(in the rows, 128 means zero)
Here are made-up objects, facts about them, and rows of numbers that follow some of those facts. Name the object behind each unnamed row.

Some facts about the objects:
flanen η 394; tigas η 622; kuli η 165; stastu η 622; zitu η 822; breru η 394
skeplas η 822; tapla η 165; debun η 622; moku η 622; pustis η 394; labrivi η 165
plemul η 394; duklun η 622; memim η 822; togrun η 165; kegro η 622; tusus η 165
maplifor η 165; rebrudrun η 622; gronin η 822; puvun η 622; potri η 394; brabrir η 394
tapin η 822; zaskol η 622; roplin η 622; flezem η 165; zotrul η 165; tastetre η 394
graplu η 165; bratros η 622; lufan η 165; nubok η 822; gribon η 822; plafu η 822
fegrer η 822; ralur η 165; setal η 622; pavol η 165; gripir η 622; ropli η 165
troklur η 822; zirum η 622; flaskos η 394; kloros η 394; kletrek η 622; gebri η 165
lemi η 165; skoflas η 165; stemi η 822; kestak η 822; ladi η 622; kimil η 165
mekaplur η 394; tagis η 394; naruvi η 165; fluzum η 394; gremukla η 394; steson η 394
ligeke η 822; tramul η 822; datok η 622; konogrom η 622; bimu η 822; drimezi η 822
fledris η 394; kladrifler η 165; gefo η 394; gromos η 622; fostan η 622; plufla η 822
fevolim η 165; fludre η 622; nade η 165; treku η 394; vadra η 394; skoplar η 622
klekla η 622; tidedal η 822; vosum η 622; demen η 394; fliklas η 622; nava η 822
bezik η 165; dadan η 822; stekekle η 165; grovus η 822; gogun η 165; gratrak η 165
grene η 165; sivuplo η 622; flufogom η 622; sonum η 165; pliri η 622; kliruvos η 622
grador η 822; mimaskos η 394; migragrol η 165; drosum η 622; stapli η 394; ledru η 165
bobrus η 622; sadidom η 165; trabrer η 165; skuda η 165; zufli η 394; drifur η 165
drilom η 622; vitesku η 394; vopak η 822; vumor η 165; fledol η 622; bino η 622
grestel η 165; drukli η 622; trigis η 165; volus η 394; klebi η 165; zovuflar η 822
paben η 394; flonan η 165; zirom η 622; stisedek η 165; soku η 394; fime η 822
skina η 622; feskogru η 165; zigriklin η 165; pobrom η 622; dranes η 394; redas η 622
fubrir η 622; lotrur η 394; graku η 622; plasol η 622; drefes η 622; statril η 822
vofus η 394; bezikel η 394; ginal η 622; kuli Ω debun; kuli Ω memim; kuli Ω roplin
stastu Ω gromos; breru Ω graplu; skeplas Ω debun; skeplas Ω maplifor; skeplas Ω gogun; skeplas Ω flezem
tapla Ω gogun; moku Ω ladi; moku Ω rebrudrun; pustis Ω plufla; pustis Ω zitu; labrivi Ω gromos
labrivi Ω flezem; plemul Ω maplifor; plemul Ω tigas; duklun Ω kimil; memim Ω debun; kegro Ω fegrer
tusus Ω tramul; tusus Ω flezem; tusus Ω togrun; rebrudrun Ω debun; gronin Ω grene; puvun Ω debun
potri Ω fegrer; brabrir Ω ledru; brabrir Ω zigriklin; tapin Ω gremukla; zaskol Ω grador; roplin Ω debun
roplin Ω stemi; roplin Ω kloros; flezem Ω ladi; zotrul Ω zaskol; zotrul Ω tapla; zotrul Ω gebri
tastetre Ω flanen; nubok Ω stemi; gribon Ω debun; gribon Ω potri; plafu Ω pavol; fegrer Ω debun
setal Ω stemi; setal Ω fegrer; pavol Ω debun; pavol Ω drosum; ropli Ω fluzum; troklur Ω sivuplo
zirum Ω potri; flaskos Ω pavol; kloros Ω debun; kloros Ω fegrer; kletrek Ω ladi; lemi Ω drosum
lemi Ω datok; lemi Ω plufla; skoflas Ω debun; skoflas Ω ledru; skoflas Ω tagis; skoflas Ω dadan
skoflas Ω fostan; kestak Ω flufogom; ladi Ω debun; kimil Ω flezem; mekaplur Ω grador; tagis Ω graplu
naruvi Ω debun; naruvi Ω klebi; fluzum Ω debun; fluzum Ω feskogru; fluzum Ω treku; fluzum Ω flezem
steson Ω graplu; ligeke Ω debun; datok Ω fegrer; bimu Ω flezem; drimezi Ω skuda; drimezi Ω tapla
kladrifler Ω flezem; gefo Ω gratrak; gefo Ω graplu; gromos Ω konogrom; plufla Ω stemi; fevolim Ω gremukla
fludre Ω volus; fludre Ω togrun; nade Ω tagis; nade Ω bobrus; treku Ω ladi; vadra Ω fegrer
skoplar Ω maplifor; skoplar Ω fegrer; klekla Ω grador; tidedal Ω steson; tidedal Ω troklur; tidedal Ω puvun
demen Ω debun; demen Ω treku; fliklas Ω debun; nava Ω roplin; bezik Ω roplin; dadan Ω kegro
stekekle Ω datok; grovus Ω lufan; grovus Ω gogun; flufogom Ω maplifor; sonum Ω fubrir; pliri Ω roplin
pliri Ω gremukla; pliri Ω plufla; kliruvos Ω stemi; kliruvos Ω roplin; grador Ω debun; grador Ω flanen
grador Ω tapla; mimaskos Ω fubrir; migragrol Ω lotrur; drosum Ω debun; stapli Ω debun; stapli Ω zaskol
stapli Ω pavol; sadidom Ω fubrir; trabrer Ω skoflas; trabrer Ω kloros; skuda Ω zigriklin; drifur Ω stemi
drilom Ω gremukla; vitesku Ω lufan; vitesku Ω flezem; vopak Ω rebrudrun; vumor Ω drifur; fledol Ω gripir
fledol Ω kloros; bino Ω fludre; grestel Ω ladi; drukli Ω migragrol; volus Ω klebi; zovuflar Ω maplifor
paben Ω sonum; flonan Ω debun; zirom Ω stemi; stisedek Ω klebi; stisedek Ω fledris; soku Ω tastetre
fime Ω vumor; skina Ω trigis; skina Ω ladi; skina Ω vitesku; zigriklin Ω debun; zigriklin Ω vitesku
pobrom Ω flanen; dranes Ω ginal; dranes Ω roplin; redas Ω flezem; redas Ω graplu; fubrir Ω debun
fubrir Ω maplifor; lotrur Ω debun; lotrur Ω stemi; graku Ω lufan; plasol Ω ladi; drefes Ω drosum
statril Ω grador; statril Ω vosum; vofus Ω potri; bezikel Ω kletrek; ginal Ω tramul

Some objects and their rows:
flaskos: [123 127 129 152 133 139 136 135  92 124 152 113 132 112 102 133  98 158
 127 108 113 122 145 116 139 158 110 131 125 124 109]
pavol: [148 134  94 105 170 122 121 100 113 149 120 160 144 206 116 121 104 141
 146 129 132 119  97 106  65 142 122 121 115 123 154]
vadra: [134 114 144 167 182 114 176 119 109  77 139 136 129  87  80 147  99 127
 131 108 108  88 104 161 171 118  88 101 146 105 121]
ginal: [121 126 143 153 139 141 151 138 116 140 136 119 122 110  97 135  98 147
 122 118 123 128 149 116 140 159 112 144 129 125 104]
vitesku: [131 108 101 127 138 144 153 156 113 129 152 115 118  86 101 151  86 134
  96 152 107 152 157 146 147 130 173 114 164 134  80]
konogrom: [122 112 155 153 121 140 144 121 155  99 148 101 107 117  96 123 111 125
 111 112 137 151 149  61 128 136 116 109 131 120  95]
bobrus: [134 144 137 117 121 122 132 103 176  85 124 138 120 192 119 132 134 122
  90 151 177 149 114  82  95 121 129 114  98 122 129]
breru: [141 165  72 107 140 104 141 136  86  89 118 149 146 200  96 157 123 167
 154 160 199 151 121 134 107 128 133 133  75 107 112]
togrun: [142 137 119 114 123 121 105 103 182  81 126 142 115 170 134 138 130 127
 103 144 170 143 104  83  92 125 135 113  95 125 117]
plufla: [ 79 136 176 139 171 122 137 119 140 109 125 109 125  97 108 170  53 144
 160  98 107 101 171 105  91 159 107 160 147 146 105]
stekekle: [129 119 132 157 153 135 133 130 120 126 134 129 118  92 105 142  97 153
 145 108 119 113 127 120 145 161 104 138 119 121  97]
gremukla: [121 117 142 154 108 139 126 120 136  84 163  92 115 111 108 126 113 135
 110 104 129 144 149  65 130 138 117 104 127 122  98]
tapin: [122 164 132 121 140 129 117 131 129 112 103 146 142 182 131 142 120 159
 108 130 151 123 105 130 102 140 138 155  84 134 138]
fevolim: [140 154 113 122 138 123 106 117 138 122 111 162 132 169 138 146 120 158
 119 144 157 114 101 130 103 156 119 158  80 129 132]
gratrak: [142 137 117 115 126 117 106 102 179  79 125 144 117 173 129 137 130 131
 112 143 178 146 104  80  92 124 131 112  91 122 115]
skuda: [127 121 128 155 144 141 124 134 112 138 137 126 119  97 111 137  96 159
 142 106 118 118 134 111 137 168 108 146 117 125  98]
kloros: [149 131 112 115 198  98 168  89 115  96 123 166 149 194  93 135 106 115
 129 133 123  96  77 147  91  98 104  80 141 109 171]
zitu: [112 116 156 150 126 143 129 127 153  80 140  90 112 112 105 126 110 132
 118  93 129 151 140  58 122 129 139 104 126 127  89]
zufli: [122 113 141 151 115 137 133 118 141  82 164  93 115 110 105 129 110 132
 111 108 128 146 147  67 128 132 122  93 134 121  96]
setal: [122 152 152 120 191  91 165  94 162  89 100 173 134 166 105 171  94 117
 123 154 151  83 104 163  99 121  91 139 123 121 152]
ropli: [140 146 107 114 147 120 114 120 142 123 111 163 130 168 131 148 115 150
 117 151 156 120 102 135 103 144 130 144  92 128 129]

Name these rows:
No name comes twice in this set of rows, the named rows included.
[111 151 139  99 181 104 143  85 141 140 113 155 143 203 109 151  74 128
 145 140 134 102 138 111  40 146 101 145 136 136 163]	roplin
[145 145  82 106 129 106 116 116 147  68 116 142 121 189 110 148 133 143
 155 150 213 166 112  77  93 121 136 111  74 108  93]	graplu
[100 150 158 105 146 109 118  93 198  58 113 127 124 174 130 160  97 117
 116 132 159 130 133  77  58 115 136 125 116 141 129]	stemi
[136 109 146 153 153 164 145 114 112 179 148 121 132 120 106 100  89 119
  98  88  66 107 134 104 124 156 113 128 174 138 145]	fubrir
[118 141 122  94 176 101 138  84 129 116 130 147 148 201 110 150  75 127
 139 141 121 108 131 111  38 129 114 116 146 133 164]	lotrur
[129 105 127 135 163 157 146 141 114 148 138 110 128 104 102 124  83 121
 108 105  81 137 137 119 123 126 170 114 174 141 107]	skeplas
[135 119  91 128 151 133 170 163  96 134 131 121 119 113  73 154  90 144
 146 155 155 168 163 132 144 134 156 130 138 118  65]	redas

Now the same objects, written a new way:
Known rows:
drefes: [121 117 109 134 125 122 127 133 137 122 126 136 124 129 124 128 127 122
 122 135 116 121 128 124 124 120 115 131 129 135 127 128 126 130 123  97
 120 138 116 116 134 130 130 129 121 116 128 129 129 126 132 129 137]
drosum: [122 131 129 132 127 129 129 128 138 120 124 118 110 126 124 121 126 123
 118 130 117 123 128 125 118 119 118 135 130 131 125 123 127 129 122 121
 118 137 120 115 126 125 130 133 125 117 126 128 133 129 132 123 131]
lemi: [122 114 113 129 123 121 125 132 130 121 123 124 126 129 122 122 125 119
 122 131 116 125 131 124 139 121 116 127 129 138 126 130 127 131 122  93
 122 136 133 118 125 130 130 128 121 116 132 132 132 131 131 124 130]
debun: [121 150 156 131 135 142 124 128 134 122 130  99 108 123 134 124 124 123
 117 128 124 129 129 123 116 123 126 140 131 128 130 121 138 129 129 164
 117 136 114 116 125 121 131 141 134 127 125 129 132 130 133 120 133]
kuli: [122 116 108 131 117 121 126 136 126 121 128 129 124 128 120 125 129 126
 121 133 117 125 131 125 139 121 116 127 127 138 129 128 126 131 120 100
 122 136 123 115 126 129 129 128 121 116 132 130 130 130 131 126 135]
demen: [122 115 106 135 113 121 125 138 132 119 132 126 133 135 122 128 132 122
 127 141 122 124 128 125 120 127 122 127 128 132 130 124 128 133 123  93
 120 136 122 133 128 121 131 128 125 115 126 129 129 125 129 121 127]
rebrudrun: [121 132 124 133 129 124 128 133 133 122 125 122 108 126 127 126 125 122
 122 129 119 121 128 124 118 127 113 134 129 133 129 124 126 131 130 110
 119 136 118 115 126 124 131 135 123 117 127 130 134 129 131 124 130]
vopak: [122 118 108 141 121 120 128 139 128 123 125 142 122 129 124 122 134 121
 129 134 120 120 128 124 121 132 113 128 130 148 129 128 127 132 118  91
 118 136 115 119 129 121 130 131 121 117 123 128 130 130 130 121 129]
roplin: [122 129 132 129 132 133 126 129 140 120 123 119 110 126 123 123 124 120
 117 129 117 127 129 125 119 121 114 138 131 128 128 126 131 130 122 124
 119 136 128 114 123 126 132 136 124 118 127 132 128 129 134 122 134]
zirum: [121 116 108 133 120 122 127 133 137 122 126 140 125 128 122 138 130 116
 123 133 115 121 129 124 124 121 113 128 130 140 130 127 126 130 121  96
 121 139 114 118 138 121 127 132 122 115 129 128 131 127 130 129 128]
fledris: [121 152 224 124 120 176 126 138 165 139 142  98 124 125 122 157 136 218
 126 128 157 132 125 124 116 139 188 131 130 143 128 133 156 125 114 112
 171 136 110 131 122 120 143 128 119 134 126 149 230 130 154 117 125]
tusus: [123 114 112 127 115 123 125 145 131 127 126 134 128 126 122 129 138 143
 130 138 127 123 128 125 135 131 117 128 131 144 126 129 127 130 117  92
 136 137 109 119 123 124 137 129 120 117 134 129 132 131 141 123 132]
soku: [121 122 112 135 115 121 119 128 120 139 130 101 192 119 119 118 150 149
 118 140 115 138 125 125 157 117 111 125 160 124 176 122 126 131 152 117
 128 136 115 224 132 197 129 128 147 115 122 135 180 125 139 132 121]
statril: [121 125 106 141 123 119 124 134 121 134 128 113 137 126 120 120 131 115
 123 130 116 119 126 124 129 121 113 127 133 130 142 125 127 130 122  97
 117 136 117 144 132 157 132 129 127 117 123 130 132 126 131 124 125]
breru: [140 113 112 138 114 121 126 128 121 120 129 140 162 121 141 153 148 125
 133 149 124 151 140 125 118 119 115 127 129 128 147 119 127 130 134  93
 142 138 126 169 129 118 127 138 143 118 125 127 128 146 129 123 131]
bimu: [121 118 109 135 115 122 124 140 125 121 121 147 119 126 120 125 138 118
 132 142 123 123 125 125 125 136 112 126 130 147 128 126 123 130 119  94
 124 136 113 117 126 121 136 131 123 117 125 128 135 134 130 123 127]
stekekle: [123 115 111 130 119 121 124 135 129 121 123 127 127 130 120 124 129 122
 121 129 117 123 134 124 142 125 119 128 129 140 127 130 126 132 119  98
 120 136 133 113 124 126 130 130 119 115 134 130 131 131 132 125 134]
sivuplo: [126 188 193 162 176 123 162 127 121 137 137 131 101 120 250 120 123 219
 112 132 144 131 133 124 117 139 107 174 128 125 128 119 127 132 226 151
 135 145 119 169 123 120 121 129 140 161 125 179 131 124 137 139 129]
klebi: [121 148 201 123 132 156 124 137 148 141 127 100 111 120 121 135 126 193
 124 128 149 129 127 124 116 137 165 126 131 145 129 131 149 125 115 138
 158 136 115 112 120 121 138 129 121 133 132 143 184 133 153 118 132]
fostan: [123 150 162 130 128 145 126 129 131 120 127 100 110 120 128 132 123 122
 123 127 124 138 130 124 115 120 131 136 132 127 132 121 138 129 122 179
 118 137 143 116 124 120 132 150 143 130 124 128 127 142 130 118 133]
skina: [120 114 109 135 120 121 122 139 132 123 126 136 111 129 121 129 126 123
 128 136 115 121 128 126 120 130 112 128 128 140 127 125 125 129 132  94
 120 136 119 114 133 121 131 130 121 116 128 128 130 126 128 127 133]

Name these rows:
No name comes twice in this set of rows, the named rows included.
[153 147 177 132 114 126 135 128 121 121 124 100 126 119 145 146 125 144
 132 127 135 167 147 126 117 118 119 128 127 126 156 120 131 131 130 172
 154 138 148 139 123 119 126 155 160 142 125 128 139 166 135 118 133]	gratrak
[123 115 164 124 117 136 125 147 154 148 125 136 153 122 120 151 158 189
 129 140 140 122 127 123 141 132 151 127 127 157 128 137 128 128 117  93
 170 137 109 131 123 125 136 127 120 116 135 147 195 131 159 118 134]	stisedek
[122 115 156 126 118 141 126 144 160 137 128 148 147 123 122 159 157 165
 133 145 131 120 127 124 123 137 132 128 129 152 124 135 126 125 118  94
 163 138 107 119 127 122 138 129 119 115 130 135 181 128 153 121 130]	bino
[149 114 110 128 113 123 124 129 119 121 120 129 172 120 122 167 148 117
 145 131 114 158 144 125 123 116 119 125 126 127 155 119 126 131 119  96
 144 137 150 139 126 120 126 148 141 117 129 126 129 163 134 119 130]	nade
[121 131 141 129 130 138 125 131 142 121 124 119 109 126 126 125 125 122
 122 128 122 124 126 124 117 132 118 134 133 133 128 128 130 129 122 106
 125 137 115 117 124 122 137 131 122 117 130 128 136 130 136 120 136]	ginal
[132 136 110 154 136 118 149 129 122 124 123 158 113 121 169 120 137 155
 116 147 128 124 131 124 129 126 109 140 126 128 129 119 124 131 150  95
 136 140 115 163 127 119 125 128 130 130 125 150 127 134 132 131 131]	tidedal
[122 130 173 126 114 149 123 141 157 132 134 115 136 128 123 149 144 186
 130 132 145 126 126 122 117 140 161 126 132 142 129 132 141 128 119  96
 157 136 109 132 123 121 140 128 120 120 129 142 189 127 146 117 131]	volus
[120 119 109 136 120 121 123 135 123 131 128 119 139 127 120 122 126 123
 122 133 115 122 125 124 126 118 110 129 133 128 138 125 125 132 134  94
 119 137 116 142 139 152 128 129 121 116 123 129 134 125 134 132 131]	klekla
[122 145 187 124 128 149 123 137 141 133 127  99 109 119 123 129 124 186
 126 128 145 130 126 123 119 142 153 128 132 140 130 128 147 128 118 139
 150 136 116 114 121 121 140 128 121 135 132 136 153 135 146 118 131]	togrun
[133 167 142 162 155 119 161 129 120 129 128 149 105 121 213 117 125 197
 114 140 140 124 130 124 119 140 108 161 127 127 128 121 124 131 188 104
 136 141 113 171 125 119 124 129 136 152 125 170 131 130 135 134 125]	troklur
[121 125 114 136 120 121 121 127 119 138 125 102 166 120 120 120 135 130
 117 136 113 126 126 125 144 117 112 126 150 127 162 118 126 129 149 106
 121 137 115 180 140 187 127 127 133 115 122 129 162 125 142 136 124]	pobrom

The same objects again, as new rows of numbers:
Some objects and their rows:
zotrul: [148 128 129 134 123 136 152 137 126 112 112 129 116 105 142 129 134 136
 146 109 122 104 154 136 128 132 143 157 146  98]
fevolim: [152 134 131 131 112 128 149 138 130 114 111 128 115 113 144 138 136 134
 141 107 124 107 147 134 130 126 143 151 152 103]
bezikel: [113 133 153 135  95 122 129 142 113 134 127 123 119 111 113  83 127 144
 145 138 130 143 121 137 119 160 122 127 108 111]
flonan: [106 157  48 138 153 130 123 116 145 137 116 129 120 123 147 141 147  92
 153 117 107  74 170 133 106 133 161 110 101 114]
flufogom: [121 157 160  95 139 104  69 144 119 114 138 122 170  82  93 173 166  94
 127 163 146 147 147  86 138 123 114 178 134 151]
vadra: [ 86 169 138 127  99  78 134 140  96 144 110 120 138 124 148 114 114 154
 143 158 153 140 107 138 133 195  85 100 160 126]
pavol: [109 150  55 137 157 146 131 117 134 127 112 132 118 119 147 132 147  95
 148 113 112  78 174 133 103 132 163 124 108 104]
gribon: [120 132  72 142 171 130 122 108 110 153 120 120 150 145 137 126 132 117
 120 128 126 141 160 123 146 160 118  92 109 103]
pustis: [110 141 145 121  95 125 126 144 114 128 126 136 115 129 112  81 126 133
 136 145 136 146 112 137 120 153 127 131 120 108]
plufla: [168 108 126  70 107  85 140 133 147 121 104 163  91 217  87 105 132 140
  80 109 123 171 140 130 160 125 132 113 126  84]
puvun: [ 67 137  70 108 194 134 102 101 134 129 134 129 132 114 120 138 146  87
 119 137 120  98 163 124  87 131 134 100  79 157]
stisedek: [149 133 124 136 114 129 147 140 132 115 112 130 119 115 147 139 135 133
 144 110 126 105 143 136 128 127 140 149 147 106]
vitesku: [104 135 120 180  83 118  98 143 111 145 128 131 148 120  93  78 144  95
 149 109 174 157  98 146  96 112 101 117 132 127]
tapin: [158 106 136 135 141 140 135 126 106 138 119 128 143 144 119 116 129 142
 107 120 133 161 146 121 160 144 117 129 133  93]
sonum: [156 158 127 124 113 125 111 150 127 114 116 130 141  93 122 153 159 106
 154 129 125 115 160 108 144 128 150 181 148  96]
ligeke: [114 130  52 142 183 143 114 101 119 159 123 126 146 149 129 118 139  99
 118 129 119 130 168 120 137 149 135  87  87 105]
zirom: [120 113 151  54 121  83 129 135 157 100 120 158  88 166  83 129 141 127
  86 119 130 142 131 134 115 109 123 128 123 144]
kuli: [123 147  72 125 138 126 132 127 144 126 110 138 109 132 139 133 145 104
 145 107 114  85 165 137 112 130 160 123 117 105]
grovus: [156 111 126 146 140 139 125 124 106 138 123 126 149 141 122 118 130 129
 108 118 140 165 139 118 156 137 114 126 136  98]
vofus: [ 99 149 145 133 102 114 129 141 102 131 124 129 128 116 127  92 121 142
 140 147 141 142 112 138 126 167 111 122 133 113]
kloros: [ 55 182  78 125 126  81 119 124 109 151 110 125 131 134 149 110 121 122
 150 164 134 115 127 137 115 194 105  71 118 128]

Which object is each row?
No name comes twice in this set of rows, the named rows included.
[181 180 125 136  98 133  90 146 150 137 157 121 158 127 156 198 125 111
 167 172 106 104 101  83 179  95 172 171 153 150]	maplifor
[107 141 142 115  94 123 128 145 112 122 124 140 110 133 104  75 128 131
 130 139 136 146 117 136 119 152 133 132 118 101]	dranes
[130 104 114 129 195 190 149 108  91 129 125 116 133 112 139  98 121 141
 109 132 102 134 183 116 150 175 147 133  89  72]	grador
[ 79 152  99 132 129 143 116 126 110 137 127 131 124 115 121  81 130 112
 143 150 124 121 132 131 104 161 144 117  91 108]	stapli
[148 116 131 139 145 122 140 122 100 139 115 121 147 139 134 122 125 148
 110 122 144 164 141 125 161 157  98 116 147  98]	dadan
[169 100 143 165 102 101 148 136 155 150 114  98 105  95 132 134 145 158
 170  86 103 112 163 149 117 132 121 114  99 119]	grestel
[162 134 119  66  77  76 151 148 177 102  95 169  63 190 105 124 141 132
 116  93 115 116 145 147 131 107 163 131 139  93]	drifur
[123  92 166 126 138 109 125 123 140 130 133 113 124  97 101 138 143 143
 125 111 129 139 142 135 105 122  94 118 100 160]	skina
[163 111 123  90 117  96 136 131 140 129 107 153 105 200  94 110 132 137
  88 110 129 168 140 130 159 128 128 113 126  88]	nubok
[152 155 122 129 114 127 118 144 130 116 115 128 135 105 130 148 153 114
 151 121 126 114 157 119 138 129 148 168 150 101]	sadidom
[153 104 107 184 128 122 109 125 117 155 119 127 165 147 102 112 148 104
 117  84 171 175 127 133 134 101  91 108 143 111]	bimu
[143 138 126 133 113 113 148 137 127 117 106 125 122 115 150 143 135 137
 143 106 132 108 143 140 131 136 128 140 162 108]	stekekle
[146 130 103 179  98 110 119 136 137 131 107 132 140 126 124 129 158  92
 153  70 161 120 131 149 102  87 116 130 162 117]	kladrifler
[123 141  85 141 138 136 143 123 133 121 109 134 120 124 155 131 138 113
 143 107 122  89 156 140 112 131 148 129 134 107]	skoflas

